In the rows, zero is written as 128.
Each row of numbers stands for one element and depends on some of the facts below. Use the named rows to name the rest.

Some facts about the elements:
(242) κ: (556) (1283)
(1158) κ: (741) (831) (1144)
(1290) κ: (967) (900) (521) (1398) (300)
(544) κ: (723) (1283) (379)
(273) κ: (160)
(1181) κ: (633) (322)
(844) κ: (521) (239) (607)
(951) κ: (987) (1137) (1283) (1139)
(129) κ: (1210)
(264) κ: (402) (183)
(677) κ: (1287) (490) (191)
(768) κ: (845) (56)
(1377) κ: (255) (1040) (1389) (57)
(1422) κ: (1128) (987) (1210)
(715) κ: (659) (1129)
(622) κ: (1352) (556)
(554) κ: (303) (6)
(994) κ: (255) (456) (441) (51) (1300)
(404) κ: (767) (1398) (441) (1405)
(365) κ: (256) (656)
(283) κ: (665) (183) (1129) (113)
(1096) κ: (310)
(1017) κ: (298) (1040) (632)
(1415) κ: (1128) (1129) (1139)
(1411) κ: (753) (865)
(232) κ: (1210)
(99) κ: (456) (113)
(503) κ: (1280) (620) (910) (556)
(1206) κ: (556) (207)
(1116) κ: (439) (1363)
(447) κ: (1182) (334) (1283)
(1175) κ: (282)
(1170) κ: (1182) (255)
(136) κ: (1136) (1326) (207)
(85) κ: (967) (436) (1182) (620)
(104) κ: (1131)
(619) κ: (1287) (255) (536) (910)
τ dristu <- (173) (1158) (544) (837) (768) (910) (1283) (783) (994) (1182) (404) (1012) (239) (1411) (1206) (300) (767) (104)
τ livis <- (490) (242) (1385) (844) (322) (129) (762) (264) (56) (523) (1287) (825) (1389) (402) (207) (590) (1210) (1405) (256) (283) (656) (130) (1096) (1326) (607) (1415) (633) (99) (1137) (620) (310) (1170) (51) (987) (556) (216) (1323) (436) (363) (183) (900) (536)
τ stuban <- (191) (1136) (1352) (1131) (298) (955) (951) (677) (57) (659) (626) (554) (845) (456) (684) (1139) (232) (1144) (1116) (1175) (967) (439) (85) (619)
τ nopon <- (1290) (6) (1422) (715) (349) (441) (985) (1129) (365) (47) (1398) (503) (1128) (1239) (632) (136) (865) (379)
τ naklam <- (273) (1300) (334) (255) (700) (224) (1040) (622) (1363) (1280) (303) (1249) (597) (160)
τ tusker <- (113) (1181) (723) (1225) (1065) (1377) (753) (741) (521) (665) (243) (1017) (447) (282) (831) (782) (806)
(191) ω (456)
(1385) ω (994)
(1158) ω (283)
(273) ω (283)
(113) ω (47) (1290)
(955) ω (1116)
(951) ω (1290)
(1225) ω (955)
(762) ω (768)
(255) ω (160)
(700) ω (283)
(523) ω (723) (1290)
(1040) ω (47) (783)
(715) ω (1116)
(590) ω (104) (607)
(441) ω (283) (1389)
(456) ω (283) (183)
(365) ω (1137)
(283) ω (402) (620)
(1012) ω (283) (1290)
(47) ω (1137)
(607) ω (620)
(1139) ω (1128) (607)
(232) ω (402) (1415) (723) (783)
(620) ω (402)
(439) ω (402) (1128)
(831) ω (1137)
(104) ω (1144)
(363) ω (283)
(900) ω (224) (1137)
(536) ω (1422) (768) (523)
[(173) (191) (1385) (1131) (1300) (1181) (6) (56) (677) (523) (1287) (753) (402) (521) (207) (994) (456) (1363) (1096) (607) (1017) (1116) (51) (439) (782) (85)] α a
[(242) (955) (951) (837) (1377) (57) (1389) (1040) (715) (349) (910) (404) (365) (283) (239) (1249) (503) (300) (556) (632)] α d
[(1158) (1136) (544) (113) (723) (255) (700) (768) (825) (741) (783) (590) (665) (243) (656) (130) (303) (99) (620) (1128) (767) (987) (216) (379) (536)] α b
[(1290) (1352) (1225) (129) (1065) (264) (224) (1422) (626) (622) (1182) (1012) (232) (1137) (1239) (1170) (831)] α e
[(273) (1283) (441) (1210) (985) (684) (1405) (1326) (1415) (1411) (597) (310) (447) (282) (160) (1323) (136) (104) (363) (900)] α c

Named rows:
[156 101 137  71  92 153 109 183  94 113  67 142 104 102 115  97  91 123
  83 171 172 160 157 127 152  91 170 107] -> (104)
[145 103 135  67  90 160 109 126 100 106 100 177 104  96 117 115  97 118
  96 137 196 144 153 130 180  92 173 111] -> (1170)
[141 104 138  66  94 158 106 127 101 110 101 138 107  89  96 102 107 125
  85 143 161 125 150 128 127  92 168 113] -> (677)
[139 105 134  64  88 177 110 132  95 102 111 182 104  97 116  96 101 124
  89 137 214 124 147 122 171 108 167 113] -> (994)
[131 103 155  71  95 158 108 118 103 107 107 140 103  90  93  92 120 122
  87 139 157 155 148 128 157  99 166 117] -> (1181)
[155 103 133  98  88 143  99 137  94 106  54 141 107  92 117 107 115 124
  89 151 189 201 148 125 143  91 192 111] -> (283)
[164 103 130  65  93 149 154 180  94 113  83 150 131  93 176  92  88 119
  87 175 220 121 150 128 124  91 189 114] -> (1290)
[157 129 129  75  89 166 126 151  91 110  64 145 137  96 192  93  85 122
  85 185 202 123 149 135 124  85 192 123] -> (441)
[133 105 154  75  97 158 114 118 106 106 103 136 107  83 105  92  91 129
  83 142 154 142 147 127 141 126 166 137] -> (806)
[133 104 182  98  91 141 105 113 102 109 125 144 104  91  89 110 117 131
  81 139 157 129 140 127 149 138 170 142] -> (665)
[132 109 130 103  90 176 108 117  94 112  59 141 109  93 127  92  96 134
  87 165 159 148 165 124 142  85 170 134] -> (363)
[149 106 139  85  91 157 121 163  99 108  66 137 109  94 116  90  88 119
  85 168 159 146 159 131 141  88 171 114] -> (1405)
[131 106 150  73  91 161 108 132 101 106 104 143 110  89  93  96  94 124
  82 144 157 127 150 128 140  94 168 117] -> (1287)
[160 102 182  88  98 142 105 139  93 126 111 138 105  88  91  93  93 121
  88 143 154 127 144 127 122 131 194 147] -> (1136)
[134 112 148 116  93 141 105 110  92 135  69 135 107  84  88 112 141 142
 101 142 155 144 147 126 123  98 187 171] -> (700)
[136 110 176  99  91 139 108 126  98 110 132 143 109  91  93 115 111 134
  80 140 156 123 146 123 128 127 174 146] -> (656)
[151 102 137  67  90 159 108 115  97 121  97 142 103  82  92 108  95 122
  87 139 160 154 139 122 134 150 206 139] -> (255)
[127 104 141  86  87 152 113 159  95 103  91 142 110  89 130  94  85 132
  84 157 177 130 148 126 163  93 165 126] -> (300)


The same elements again, as new rows of numbers:
Some rows with their names:
[ 92 116 161 120  81 164  92 180 104 149 124 158  50  72  99 134 135 114
 175 192 178 116 120 165 121 166] -> (1128)
[140 144  90 135 121 112 160 118 108 130 146  92 186 168 108 141 112 142
  82 122  95 106 150  90 141  81] -> (955)
[ 97  74 128  45 183 184  81 141 149 153  80 214 103  91 179  84 110  72
 177 123 143 151 119 182 101 192] -> (1225)
[125 151  91 177 119 161 148 140 114 133 139 142  53  52  74  76 135  95
 145 209 122 146  97 108 170 140] -> (255)
[133 133  91 112 140 104 148 123 137 110 158 154 198 191 113 171 104 168
  84  98 102 115 101 134 117 118] -> (556)
[168  91  73  74  74 126  90 132 147 109 137 181 106 113 140  93 135 125
 162 177 130 111 140 144  93  93] -> (365)
[143 115 116 111 122 171 100 170 130 147 107 176 120 107 148 115 136  79
 175 152 122 141 162 157 136 140] -> (1239)
[ 79 154 201 158 110 112 139 123  91 105 169  79 128 114 103 180 129 129
  87 124 140 112 123 133 174 158] -> (783)
[127 168 154 160 151 135 171 101 112 104 132 110 175 144 132 150 132 106
  89  70  85 150 181 111 176 133] -> (1182)
[ 67 134 155 154 128 116 134 107 126 142 152 112 102  91 109 142 123 103
 115 155 117 129 103 133 172 165] -> (536)
[111 147 111 121 135 110 162  98 115 108 146  98 190 179 116 159 111 146
  75  89  98 112 156  97 139 112] -> (910)
[167 134 138 155 132 130 159 111 100 133 130 106 168 120 118 150 122 116
  91  93  87 134 183 110 163 106] -> (456)
[188 121 138 118  98 154  81 148 149 118 127 173  81  98 163  87 156  92
 163 137 113 135 167 180 103 115] -> (1290)
[106 159 143 153 135 100 161 112 124 112 150 112 184 179 117 190 124 157
  89  83 108 134 129 117 152 131] -> (1283)
[122  84 135  53 165 167  60 115 158 125  89 219  77  93 183  54 125  95
 169 108 143 162 128 191  69 162] -> (1181)
[143 147 118 169 115 107 166 149 128 122 135  64 144 174 105 179 137 183
 130 129 155 103 116  87 129 114] -> (1144)
[141  97  88  97  87 140 110 196 165 124 124 141  95 129 140 151 148 136
 201 205 177  88  94 139 111 148] -> (47)
[125  86  89 112 108 125  68 181 155 163 111 118 103 151 140 146 136 148
 213 191 191 102 108 123  93 136] -> (1129)

Name these rows:
No name comes twice in this set of rows, the named rows included.
[138 117 116 159 106 142 142 153 109 153 136 145  64  55  72 117 123 122
 143 196 134 126  83 131 151 139]  (700)
[205 111  87 149 102 119 134 120 139 134 124 151  83  93 112  82 136 148
 134 152 118 138 114 128  99  80]  (273)
[129 111 129 108 129 119 143 129 119 115 141 116 164 120 135 145 120 118
 116 133 129 112 119 116 159 136]  (900)
[155 166 103 191 104  84 160 101 159  97 138  78 111 167 115 134 159 186
 134 121 134 135 123  78 118  88]  (619)
[132 156 200 117 107 126 160 111 115 139  90 135 128 119 164  90 152 109
 108  82 110 141 154 138 112  88]  (129)
[ 91 147 187 181  99  82 136  64 109 107 153 100  93 103  92 160 142 163
  96  95 130 152 135 123 146 138]  (1158)
[ 94 164 158 189 111 108 143 131  93 134 161  88 127 112  83 159 127 129
 104 152 130 132 118 105 185 134]  (1136)
[158 151 141 162 136 127 151 127 100 131 135  97 183 139 129 141 124 107
  91 107  91 134 173 109 169 100]  (1131)
[176 118  50 112 124 146 141 157 120 148 135 138 138 128 109  87 106 124
 119 179 107 101 111 110 114  82]  (1249)
[107  98 108  60 151 158  78 113 179 108 103 226  54 109 160  67 131 128
 179 121 151 155  89 181  58 170]  (447)
[132 136 120 151 123  84 126 108 163 112 128  93 112 169 134 132 150 186
 144 117 157 131 101 100  94 108]  (844)
[163 152 194 141  75 107 188 103 114 140 103 121 138 106 152 114 157 113
  94  94  87 126 165 127 135  67]  (232)
[181 170 154 177 123 107 134 100 112 115 140 100 157 143 134 111 142 129
  92  86  90 152 177 117 138  70]  (1116)
[148 170 163 163 139 115 138  70 114  93 138  97 153 145 143 115 143 123
  83  56  89 162 194 113 145  98]  (994)

The same elements again, as new rows of numbers:
Named rows:
[130 132 137 130 122 124 139 148 132 106 133 119 110 130 130 113 142 143
 139 167 126 108 155 116 122 126 118 109 136 122 149 117 137 122 122] -> (1385)
[110 110 132 144 156 135 135 129 144 125 149 119 157 127 117 133 122 113
 150 101 143 141 138 125 124 128 167  92 125  99  81 136 123 121 124] -> (994)
[141 134 133 121 123 123 147 142 135  94 122 123 121 124 141 115 139 143
 128 142 135 105 161 132 126 123 114 118 145 136 151 108 135 123 124] -> (51)
[126 130 130 131 139 119 131 117 137 115 120 133 199 127 121 132 122 102
 126  92 161 147 120 122 130 123 151 143 108 131  89 127 138 119 124] -> (767)
[155 131 136 105 146 139 156 166 136 130  83 122 136 125 121 113 128 144
 131 155 147  95 159 144 122 130 119 145 136 106 151 121 143 131 123] -> (56)
[122 128 133 126 116 121 135 138 117 111 128 126 127 121 130 120 133 145
 129 155 122 100 146 104 120 124 102 131 116 127 162 125 141 123 127] -> (825)
[139 117 124 107 112 130 130 141 126 117 129 129  30 102 145 124 131 138
 143 112 141 121 166 132 125 123 111 103 173 124 153 109 134 137 115] -> (402)
[159 128 128 114 138 137 120 117 129 148 146 128 106 138 135 119 149 142
 154 109 151 155 123 161 140 123 131 116 174 136 102 126 115  94 120] -> (439)
[133 136 129 120 111 115 135 132 118 101 108 130 141 116 132 121 137 135
 122 142 136 102 140 116 125 119  99 153 117 136 161 115 142 124 127] -> (1405)
[110 101 131 125 143 134 121 115 128 148 145 138 137 112 122 138 121  96
 146  70 140 153 125 111 133 133 149 124 135 122  94 130 140 145 120] -> (783)
[139 145 116 122 130 130 113  97  91 151 112 157 160 149 129 130 118 112
  57 118  73 133  73 138 136 134 121 195 105 164 132 138 116 161 147] -> (831)
[102 124 125 127 118 114 122 112  72 144  99 141 158 114 128 135 128 108
  99 114  99 109 105  80 125 131  95 181 104 139 165 131 145 170 133] -> (224)
[131 136 122 125 131 134 129 119 139 126 139 133 133 145 125 130 114 128
 128 105 138 128 112 142 125 126 133 154 117 142 125 123 116 108 133] -> (1136)
[118 146 130 147  80 101 121 114 151  77 121 137 116 113 133 127 118 121
 103 143 128 137 138 102 128 128 134 107 136 160 148 123 126 139 118] -> (303)
[112 145 127 123 125 110  99 107  80 174 104 146 186 115 116 145 139  92
 121 111 134 165  84  97 134 132 112 160 105 134  88 137 158 136 138] -> (1012)
[136 120 116 124 141 143 118 130 189 122 134 121  73 129 129 134 113 130
 142 120 151 152 127 162 131 123 150 123 123 141 132 115 108 122 134] -> (1144)
[151 125 121 139 143 150 132 119 141 128 150 136 110 152 134 126 116 139
  94 133 100 135 122 172 127 128 164 104 145 123 107 149  94 126 127] -> (782)
[127 153 133 118 110 113 145 145 104 105 136 112 139 129 143 120 141 142
 119 127 128 103 158 128 124 131 120 124 153 125 138 106 130 126 131] -> (556)

Which element is each row?
No name comes twice in this set of rows, the named rows included.
[110 106 124 119 111 130 119 130  97 149 146 136  70 106 134 131 140 134
 145 139 111 111 145  98 120 127  89 116 132 122 162 126 152 142 127]  (1415)
[138 154 128 122 127 124 132 132 116 126 150 116 162 150 137 129 115 138
 128  96 130 133 123 156 127 134 147 135 149 128 108 117 100 107 136]  (57)
[101 124 122 111 107 109 131 119  72 135 103 137 127 109 134 134 124 115
 107  99 107  89 118  87 124 126  71 196 113 151 194 108 150 170 136]  (1137)
[138 124 124 141 128 155 122 138 151 141 154 140  83 148 123 126  98 133
  92 165  81 141 120 162 119 144 178  91 135 107 105 150  95 142 133]  (1181)
[152 123 125 125 138 152 114 102 116 148 145 153 108 150 136 122 132 128
  84 116  93 147 105 160 138 132 148 142 145 159 122 141 115 143 130]  (113)
[128 139 112 136 127 123 114  97  80 159 102 150 159 138 131 146 109 126
  75 139  94 135  67 137 126 125 116 170  90 123 134 158 101 135 143]  (1065)
[154 119 132 128 143 126 151 121 124 102 114 124 159 127 136 119 147 139
 124 123 132 119 153 135 132 119 129 117 150 123 129 127 134 122 109]  (1363)
[144 119 117 139 143 146 128 110 122 135 142 147 120 145 132 129 111 134
  91 140 102 137 105 160 125 125 149 127 130 127 115 152 101 127 130]  (243)
[143 123 139 130 132 113 146 137 171 122  57 112  59 116 118 114 134 154
 151 157 147 105 149 124 140 125 109 129 161 138 192 121 114 132  99]  (256)
[165 122 120 133 152 147 134 115 143 118 136 136 119 147 139 124 115 137
  92 125 114 135 121 177 130 127 167 114 148 131 110 140  91 124 126]  (521)
[135 143 143 113 128 123 133 135  93 127 133 125 144 130 141 115 154 120
 110 106 113 130 145 128 135 139 135 118 171 147 107 114 143 149 129]  (1040)
[113  99 129 148 171 137 128 128 171 129 132 113 132 128 114 137 137 113
 157 128 140 160 131 123 134 127 160  94 102 113  97 133 131 130 124]  (1206)

The same elements again, as new rows of numbers:
Known rows:
[104 137 135 129 132  81 158 131  87 125 155 170 143 137 151 169 125 156
 135 102 121 138 177 125 149 108] -> (1398)
[125 146 145 137 155 160  95 106 175 135 107  91 150 115  95 102 127 113
 120 160 115 130 109 108 102 147] -> (1411)
[127  97  96 117 131 125 105 135 143 113  90 129 105 107 130 127 169 119
 135 180 138  83  88  92 109 120] -> (753)
[ 99 187 203 126  99  99 156 159 152 121 142  51 145 115  98 158 161 136
 128 151 121 123 129  74 180 138] -> (955)
[138 134 154 106 113 102 139 159 123 122 163 137 123 131 109 155 124 138
 105 123 116 163 128 131 155 104] -> (632)
[131 108 119 134 121 127 121 130 127 156  94 103 139  84 109 103 156 119
 128 160 136 103 113 107 128 134] -> (173)
[ 61 209 181 150 131 119 162 154 124 111 149 120 173  93 123 160 135 142
 115 140 116 122 178  57 133 127] -> (554)
[147  69  99  99 139 132 123  91  80 144 154 156 128 114 175 127  72 140
 153 102 165 112 112 214 135  86] -> (825)
[118 145 173 114 154 187 124 103 152 125  85  71 122 111 177 114 101 109
 131 136 120 142 106 110 143 149] -> (1158)
[102 126 133 153 140 136 100 110 137 134  88 133 154  96 137 124 150 134
 147 184 121 115 140  97 107 138] -> (1182)
[158  94  88 106 128 125 127 127 105 142 154 146 124 132 135 113 107 134
 120  95 153 142 111 209 123 112] -> (1405)
[137  97 156 116 171 167 113  85 149 127  72  96 116 125 186 102 134 132
 155 152 118 162 100 122 139 142] -> (700)
[129 148 172 156 133  84 157 145 123  85 114 133 119 176 106 167 162 148
 171  82 133 150 168 120 137 153] -> (47)
[114 117 138  96 166 139 138 118  90 115 161 106 126 108 145 122  93 129
 128 165 172 100 103 150 138  90] -> (243)
[ 77 183 120 140 129 184 210  84 137 142 164  45 150  57 119 158 136 138
  88 102 119  36 163  60 159 180] -> (232)
[172 121 117 134 148 148 106 119 136 168 126  97 145 109  96 109 136 120
  90 135 143 151 122 173 139 131] -> (160)
[155  86  65 116  76 126 142 139 113 142 134 149 115 178 145  86 154  94
 117  85 128 107 110 184 100 105] -> (207)
[128 136 173 133 126  87 127 157 128 143 127 104 118 104 134 152  95 142
 175 120 110 155 128 127 186 151] -> (1040)

Rows to name:
No name comes twice in this set of rows, the named rows included.
[ 78 162 142  93 137  81 118 166 124  97 154 134 111  89 126 147  63 143
 121 152 115 134 110 106 129 122]  (1377)
[ 95 220 193 144  98 113 188 128 141 110 146  81 171 150 105 179 168 137
 109 146 132 140 166  60 149 152]  (1139)
[122 144 163 120 137  80 137 184 139 113 150 109 102 124 114 146 103 130
 150  76 131 132 122 138 165 151]  (365)
[120  97 110 189 143 156  80 143 164 172 120 146 149 129 170 104 118 119
 155 119 131 106 161  72 101 113]  (622)
[ 84 190 212 130 109 116 151 163 199 118 149  76 138 142 111 134 140 109
 130 134  91 106 144  50 155 140]  (951)
[111 129 153 120 128  98 115 196 151 155 187 147 132 139 115 125  82 121
 101  90 128 152 146 104 131  93]  (503)

